[ 78 206  79  67] | 79

[149 130  61 165 179 216  91] | 179

[[ 43 193  87 209 143]
 [208  35 144  98  65]] | 208

[[139 143 143 139 143]
 [ 90 201 199  91 203]
 [166 103 102 183 105]] | 201

[189 129  67 217 205] | 205

[176  40  97 135  39 180] | 176

[135  30  59  54] | 59

[119 100 175  92 229] | 175

[169 196 160 177 216 172] | 196
---
Input: [ 46  68 179 158]
Output: 158
Input: [135 167 144 151  41 129 146]
Output: 146
Input: [208  60 100  45]
Output: 45
Input: [209 117  76 185 169]
Output: 169
Input: [153 212 171  95]
Output: 95
Input: [209 222  85 218]
Output: 218
Input: [212 162 128 124 127]
Output: 127
---
[[122,125,129,132,128,127,128],
[157,124,122,77,138,98,95],
[156,113,147,51,163,80,115]] ==> 138

[[153,92,108,181],
[76,167,153,222]] ==> 167

[[114,119,111,125,126,108],
[127,105,118,130,111,130],
[133,136,132,125,134,49]] ==> 130

[[222,45,230,126],
[222,74,195,128],
[222,61,128,117]] ==> 74

[[171,223,87,86],
[94,94,121,98],
[148,137,155,143]] ==> 94

[[151,63,173,173],
[145,59,179,179],
[221,114,102,102]] ==> 59

[[118,107,68,85,45],
[104,146,102,134,162]] ==> 102
---
array([[220, 170, 222, 212, 220],
       [192, 109, 199, 202, 191],
       [158, 121, 148, 150, 158]]) gives 191

array([[201, 158, 154, 231, 193, 137],
       [156, 144, 148, 165, 160, 152],
       [154, 150, 173, 231, 160, 130]]) gives 152

array([[174, 173, 151, 174],
       [212, 210, 172, 210],
       [ 91,  93, 136,  91]]) gives 210

array([[ 68, 225, 174,  67],
       [124, 169, 155, 124],
       [ 99, 203, 165,  90]]) gives 124

array([[136, 206, 138,  70,  76, 160,  47],
       [114, 127, 148, 111, 123, 125, 147],
       [106, 130, 129, 127, 131, 138, 136]]) gives 147

array([[177, 108, 165,  39, 162,  39, 178],
       [ 48, 188,  51, 179,  54, 179,  50],
       [134, 151, 122,  80, 120,  80, 136]]) gives 50
---
Q: [169,191,228,135,78,157]
A: 135

Q:
[[232,25,123,202,202],
[93,182,74,124,124]]
A: 202

Q: [113,92,175,66,38]
A: 66

Q:
[[214,112,148,78,113,85,114],
[66,117,65,95,85,118,132],
[194,24,132,112,88,37,123]]
A: 78

Q: [102,132,152,207,226,138,120]
A: 207

Q:
[[108,90,171,168,103,107,166],
[110,142,158,111,68,29,142]]
A: 168

Q: [96,141,209,103]
A: 103

Q:
[[162,103,200,129,178,93],
[159,98,205,128,176,99],
[163,104,197,130,178,92]]
A: 129
---
[[132,41,40,26,167,56,147],
[168,95,119,137,141,122,100],
[69,131,66,32,159,94,148]] | 168, 26

[221,172,104,71] | 221, 71

[[129,194,100,81,37],
[82,83,183,177,208]] | 208, 37

[133,122,128,216] | 216, 122

[[134,131,205,126,125,129],
[221,128,90,127,128,129]] | 221, 90

[[119,98,88,118,102,110],
[231,198,175,135,142,125],
[209,177,156,131,133,121]] | 231, 88

[[91,96,146,201,78,119,176],
[145,165,90,197,162,163,205],
[52,96,170,199,161,150,190]] | 205, 52

[99,230,151,120] | 230, 99
---
[[178,123,73,93,204],
[227,64,158,102,153],
[123,142,140,49,187]] ans = 140

[[217,176,175,52,205,129,86],
[76,189,225,207,81,192,136],
[187,194,137,136,43,47,162]] ans = 43

[[118,128,113,163],
[136,85,205,88],
[78,170,86,85]] ans = 170

[[222,203,90,199],
[197,181,101,171],
[148,126,34,52]] ans = 126

[[132,207,161,133,106,162],
[168,136,138,126,189,79],
[115,149,102,111,86,139]] ans = 111

[[222,165,121,76,160,158,124],
[108,120,109,66,143,158,136],
[73,117,137,164,124,139,150]] ans = 124

[[71,154,122,27,102],
[161,44,187,133,141],
[226,149,141,73,25]] ans = 141

[[122,115,202,140,188,125],
[137,132,183,175,153,155],
[226,127,129,147,153,175]] ans = 147

[[218,172,177,226],
[148,43,210,191],
[61,226,90,219]] ans = 226

[[118,178,30,117],
[127,90,70,62],
[96,116,192,100]] ans = 116
---
[213 116  78 104  99] >> 104

[ 57 228 180 121 123 161 134] >> 134

[ 66  88 186 133 135  26 110] >> 110

[174 170 135  97 219] >> 170

[[139 121  95  84  87 137 105]
 [133 139 151  63 153 125 107]
 [114 129  47 124 122 156 131]] >> 124

[[142 199 127 125  45 180 131]
 [151 155  95 120 103 158 133]
 [111 210  85 146 109  91 115]] >> 127

[[212 138  86 120 150 145 104]
 [152 126 110 124 134 104 133]
 [188 118 181 120 156 151 132]] >> 133

[152 148  87 226 215] >> 152

[163 142 216 184 157  93 143] >> 157

[[111 135  73 166 163 127 146]
 [218 174 155 110 163 135  88]
 [203 163 157  85 192 163  84]] >> 155
---
Q:
[[113,152,151,94,129,203],
[117,114,131,177,91,137],
[140,105,168,121,27,82]]
A: 113

Q:
[[112,153,89,181,122,207,155],
[156,94,102,216,94,104,167],
[107,157,105,145,132,197,138]]
A: 112

Q:
[[85,113,132,144,137,125,106],
[153,50,70,105,100,113,133],
[122,134,132,135,98,167,139]]
A: 85

Q:
[[121,208,158,93,89,131,144],
[74,126,183,116,102,195,107],
[134,84,115,113,185,93,88]]
A: 121

Q:
[[163,126,141,175,162,153,140],
[216,137,133,155,162,144,154],
[145,131,128,155,184,159,143]]
A: 163

Q:
[[90,126,93,205,64,205,128],
[89,100,152,209,155,209,103],
[157,216,102,94,105,94,121]]
A: 90

Q:
[[124,124,147,175,97],
[131,167,122,99,114],
[38,178,143,102,99]]
A: 124

Q:
[[111,138,115,228],
[108,47,136,113],
[154,105,93,151]]
A: 111

Q:
[[72,107,137,130,142,94],
[76,143,36,119,80,88],
[41,111,64,107,95,67]]
A: 72
---
[49,207,97,200,216] value 49, 216

[[51,124,138,32],
[197,170,197,111],
[63,49,28,83]] value 51, 83

[148,88,107,29] value 148, 29

[137,52,226,132] value 137, 132

[56,49,30,35] value 56, 35

[[73,167,160,79,184,210],
[60,174,163,68,204,228],
[131,126,127,131,117,124]] value 73, 124

[[114,164,51,138],
[128,138,112,135]] value 114, 135

[192,138,196,112,210,177,174] value 192, 174

[[109,163,134,140],
[36,112,101,79],
[86,113,102,130]] value 109, 130
---
[185, 132, 128, 198, 141, 31, 202]: 202, 198
[[90, 181, 52, 82, 87, 216], [67, 52, 158, 60, 119, 186], [135, 99, 201, 193, 231, 99]]: 231, 216
[143, 125, 106, 212, 95, 83]: 212, 143
[130, 107, 148, 144, 225]: 225, 148
[[100, 163, 74, 149, 147], [183, 69, 79, 53, 67], [118, 115, 75, 143, 142]]: 183, 163
[137, 45, 90, 139, 121, 39]: 139, 137
[126, 217, 90, 159, 132]: 217, 159
[120, 55, 224, 95, 124, 222, 135]: 224, 222
[[154, 161, 73, 127, 181, 123], [220, 131, 117, 183, 214, 172]]: 220, 214
[206, 62, 43, 213, 70, 51]: 213, 206
